Below are the code and all the weights of a small trained network. Each question names an input and a target symbol and asks about switching units off, where a switched-off unit gives its printed mean instead of its output.

import numpy as np


def w(rows, s, z=0):
    codes = np.array(rows[::2]) - 128.0
    scale = np.full(codes.shape[1], s)
    scale[-1] = z or s
    return codes * scale


def f(y):
    return y / 2 * (1 + np.tanh(0.7978845608 * (y + 0.044715 * y**3)))


def softmax(a):
    e = np.exp(a - a.max(-1, keepdims=True))
    return e / e.sum(-1, keepdims=True)


def log_softmax(a):
    a = a - a.max(-1, keepdims=True)
    return a - np.log(np.exp(a).sum(-1, keepdims=True))


def net(x, mask):
    ids = ['ΘΞΠΣΨαβγδεζηλμω'.index(c) for c in x.split()]
    T = len(ids)
    res = E[ids] + P[:T]
    u = 0
    for l in range(2):
        q, k, v = (res @ M[l].T for M in (Q, K, V))
        z = softmax(np.where(np.tri(T) > 0, q @ k.T / 4**0.5, -1e9)) @ v
        res = res + np.where(mask[u], z, O[l][:, -1]) @ O[l][:, :-1]
        u += 1
        y = f(res @ A[l][:, :-1].T + A[l][:, -1])
        res = res + np.where(mask[u : u + 8], y, B[l][:, -1]) @ B[l][:, :-1]
        u += 8
    return log_softmax(res[-1] @ U[:, :-1].T + U[:, -1])


Q, K, V, O, A, B = {}, {}, {}, {}, {}, {}
E = w([
[105,143,67,159,108,121],'Θ',
[55,84,190,155,199,216],'Ξ',
[136,190,100,145,129,94],'Π',
[139,155,121,167,71,119],'Σ',
[173,115,112,228,79,119],'Ψ',
[175,155,165,190,93,97],'α',
[172,148,118,200,136,96],'β',
[144,180,194,137,36,138],'γ',
[172,160,117,95,191,183],'δ',
[140,149,78,188,245,33],'ε',
[197,161,184,85,207,94],'ζ',
[144,219,188,106,83,80],'η',
[163,144,17,194,151,121],'λ',
[101,233,130,54,87,121],'μ',
[160,113,71,96,77,214],'ω',
],0.011)
P = w([
[120,254,122,200,134,168],'0',
[138,221,116,179,128,164],'1',
[158,209,116,162,131,165],'2',
[171,190,107,148,126,160],'3',
[184,170,105,142,124,152],'4',
[202,163,94,124,127,149],'5',
[215,158,91,106,118,149],'6',
[229,148,85,104,117,148],'7',
[242,137,108,99,133,169],'8',
],0.0053)
Q[0] = w([
[231,233,77,68,151,149],'0.h1',
[111,99,107,74,94,121],'0.h1',
[254,232,77,107,132,145],'0.h1',
[114,134,106,72,122,95],'0.h1',
],0.0084)
K[0] = w([
[100,31,175,116,178,194],'0.h1',
[104,105,94,165,86,145],'0.h1',
[100,1,216,98,180,217],'0.h1',
[52,110,126,193,109,112],'0.h1',
],0.0084)
V[0] = w([
[55,116,119,222,108,36],'0.h1',
[240,239,68,117,125,156],'0.h1',
[63,20,177,100,159,115],'0.h1',
[37,222,119,253,47,33],'0.h1',
],0.005)
O[0] = w([
[51,117,162,227,152,136,85],'0.h1',
[190,247,68,123,99,119,254],'0.h1',
[102,3,166,105,165,123,20],'0.h1',
[38,234,199,251,113,147,146],'0.h1',
],0.0051,0.0049)
A[0] = w([
[156,139,187,104,2,204,188],'0.n1',
[147,117,119,209,101,130,145],'0.n2',
[164,168,229,147,202,119,253],'0.n3',
[134,116,76,54,140,97,93],'0.n4',
[199,153,125,134,108,92,198],'0.n5',
[109,140,154,83,83,242,214],'0.n6',
[79,177,71,158,47,126,103],'0.n7',
[123,200,91,160,109,113,144],'0.n8',
],0.0075,0.0041)
B[0] = w([
[27,153,22,113,10,40,202],'0.n1',
[174,48,89,243,63,160,168],'0.n2',
[137,255,138,162,195,39,205],'0.n3',
[118,56,99,99,13,98,136],'0.n4',
[214,185,115,106,69,125,252],'0.n5',
[4,167,33,119,147,114,177],'0.n6',
[126,219,176,140,54,241,199],'0.n7',
[155,221,139,157,137,185,254],'0.n8',
],0.0059,0.0071)
Q[1] = w([
[139,65,127,76,115,153],'1.h1',
[189,254,52,195,68,211],'1.h1',
[47,1,236,142,159,136],'1.h1',
[251,252,21,107,61,82],'1.h1',
],0.0076)
K[1] = w([
[55,94,134,169,152,155],'1.h1',
[211,53,107,71,103,121],'1.h1',
[94,184,157,237,151,167],'1.h1',
[154,46,114,2,115,67],'1.h1',
],0.007)
V[1] = w([
[33,113,76,112,111,117],'1.h1',
[87,94,107,123,6,134],'1.h1',
[102,175,188,98,116,34],'1.h1',
[99,138,111,38,171,172],'1.h1',
],0.011)
O[1] = w([
[47,194,80,186,143,95,3],'1.h1',
[78,170,156,200,66,124,80],'1.h1',
[61,142,159,7,97,25,164],'1.h1',
[167,187,31,97,118,122,125],'1.h1',
],0.011,0.005)
A[1] = w([
[101,91,168,144,71,91,115],'1.n1',
[126,104,191,87,126,115,248],'1.n2',
[94,154,82,125,83,34,137],'1.n3',
[97,155,148,134,141,44,180],'1.n4',
[178,102,135,192,141,199,143],'1.n5',
[104,135,137,143,254,117,106],'1.n6',
[166,61,169,177,183,125,167],'1.n7',
[161,100,136,72,134,106,3],'1.n8',
],0.01,0.0054)
B[1] = w([
[154,113,122,174,51,79,157],'1.n1',
[188,138,188,190,168,83,192],'1.n2',
[136,94,141,131,221,140,250],'1.n3',
[76,111,108,85,133,67,182],'1.n4',
[59,89,106,68,158,178,219],'1.n5',
[116,97,1,106,13,102,140],'1.n6',
[165,61,53,175,151,72,170],'1.n7',
[46,58,125,132,59,168,199],'1.n8',
],0.0098,0.011)
U = w([
[65,156,195,91,106,227,100],'Θ',
[67,101,74,115,74,117,4],'Ξ',
[164,189,222,127,175,168,46],'Π',
[112,161,154,149,2,140,91],'Σ',
[115,79,133,180,70,141,104],'Ψ',
[182,147,165,188,89,92,60],'α',
[182,114,168,182,203,123,78],'β',
[71,118,128,141,74,89,156],'γ',
[206,186,75,86,133,140,220],'δ',
[160,96,80,164,111,62,78],'ε',
[117,73,168,70,73,129,168],'ζ',
[132,142,160,123,166,77,143],'η',
[107,75,100,124,176,149,230],'λ',
[76,136,117,90,201,114,153],'μ',
[120,175,83,209,166,119,105],'ω',
],0.0072,0.0029)

Each question gives the input, a string of symbols that net reads in full, and the target symbol t.
The units are the heads (4 rows each of Q, K, V and O) and the neurons (one row each of A and B). Each row of codes is followed by its name. A weight is (code - 128) times the scale printed after its matrix; where a second scale follows, it is the last column's (O, A, B and U).
mask holds one flag per unit, layer by layer, with each layer's heads first. A switched-off unit (its flag False) gives its mean, the last column of its rows in O or B, instead of its output. The means were averaged over made-up inputs and are rounded, as every weight is.
A unit's drop is (log p(t) with every unit on - log p(t) with that unit switched off) / (log p(t) with every unit on - log p(t) with every unit switched off).
The circuit of an input: a set's keep is (log p(t) with only the set's units on - log p(t) with every unit switched off) / (log p(t) with every unit on - log p(t) with every unit switched off). Starting from the 12 units with the biggest drops (on a tie, the unit counted first), units are removed one at a time, each time the one whose removal leaves the highest keep (on an exact tie, the one counted first), for as long as the keep stays at least 0.8.
circuit, biggest first: the units of the circuit, biggest drop first
most important unit: the unit with the biggest drop
k most important neurons: the k neurons with the biggest drops, biggest first
top k neurons in layer l: the k neurons of layer l with the biggest drops, biggest first
drop when u is switched off: that unit's drop, to one decimal
input μ Σ Θ ω Ψ, target ω: circuit, biggest first : [1.h1; 0.n1; 0.n6; 1.n3]
input ζ Ψ Σ ε ω, target ω: most important unit : 0.n3
input μ λ β η Ψ Σ Ψ, target Ψ: top 3 neurons in layer 1 : [1.n5; 1.n7; 1.n1]
input η Θ β α λ, target λ: 3 most important neurons : [1.n5; 1.n7; 0.n3]
input δ η β δ Π Ψ Θ, target δ: circuit, biggest first : [0.h1; 1.h1; 1.n8]
input β α Ξ δ λ β β, target λ: circuit, biggest first : [1.h1; 0.n1; 0.h1; 1.n5]
input η Θ μ δ α Θ λ ω γ, target ω: circuit, biggest first : [1.h1; 1.n3; 0.n1; 0.n6]
input λ Ξ ω Π, target ω: circuit, biggest first : [1.h1; 0.n3; 0.n6]
input λ Ψ γ, target γ: top 2 neurons in layer 0 : [0.n1; 0.n6]
input μ η β Θ, target Θ: top 2 neurons in layer 0 : [0.n3; 0.n7]
input η β ζ ω Θ β Ψ λ, target ω: circuit, biggest first : [0.n3; 1.h1; 0.n1]
input β λ λ β, target β: top 2 neurons in layer 1 : [1.n7; 1.n2]
input Θ γ δ Σ ω, target ω: 3 most important neurons : [0.n1; 0.n6; 1.n3]
input δ μ Θ Ψ, target δ: 2 most important neurons : [0.n7; 1.n8]
input β δ α η ζ Σ λ μ ε, target ζ: most important neuron : [1.n8]
input γ Ψ Θ, target Θ: 2 most important neurons : [1.n5; 0.n7]
input Σ ζ Ξ, target ζ: 2 most important neurons : [1.n8; 0.n3]
input γ γ δ Ψ Ξ, target δ: top 2 neurons in layer 1 : [1.n8; 1.n6]
input Ξ Ξ Θ δ δ δ ζ Π, target ζ: 2 most important neurons : [1.n8; 0.n1]
input λ Π α Ψ ω δ ω Ψ Π, target ω: most important neuron : [0.n1]
input Θ λ ε, target ε: top 3 neurons in layer 0 : [0.n7; 0.n3; 0.n1]
input λ Ξ δ δ β η α η, target η: 3 most important neurons : [1.n2; 1.n3; 1.n5]
input ε γ δ μ δ α Ξ μ, target μ: 2 most important neurons : [1.n3; 0.n2]
input Θ α β η Θ λ λ, target λ: 3 most important neurons : [1.n5; 1.n7; 0.n1]
input δ ω δ Σ Σ Σ ε, target δ: 2 most important neurons : [0.n7; 0.n6]
input γ ε λ δ ε Θ ε λ, target δ: 2 most important neurons : [0.n7; 0.n8]
input Σ β Π ε Σ ζ Σ, target ζ: top neuron in layer 0 : [0.n3]
input δ Ξ Ξ, target δ: drop when 0.n1 is switched off : 0.1
input λ Σ δ α, target δ: drop when 1.h1 is switched off : 0.4
input λ Π ω δ δ Θ μ Σ, target δ: drop when 0.n7 is switched off : 0.4
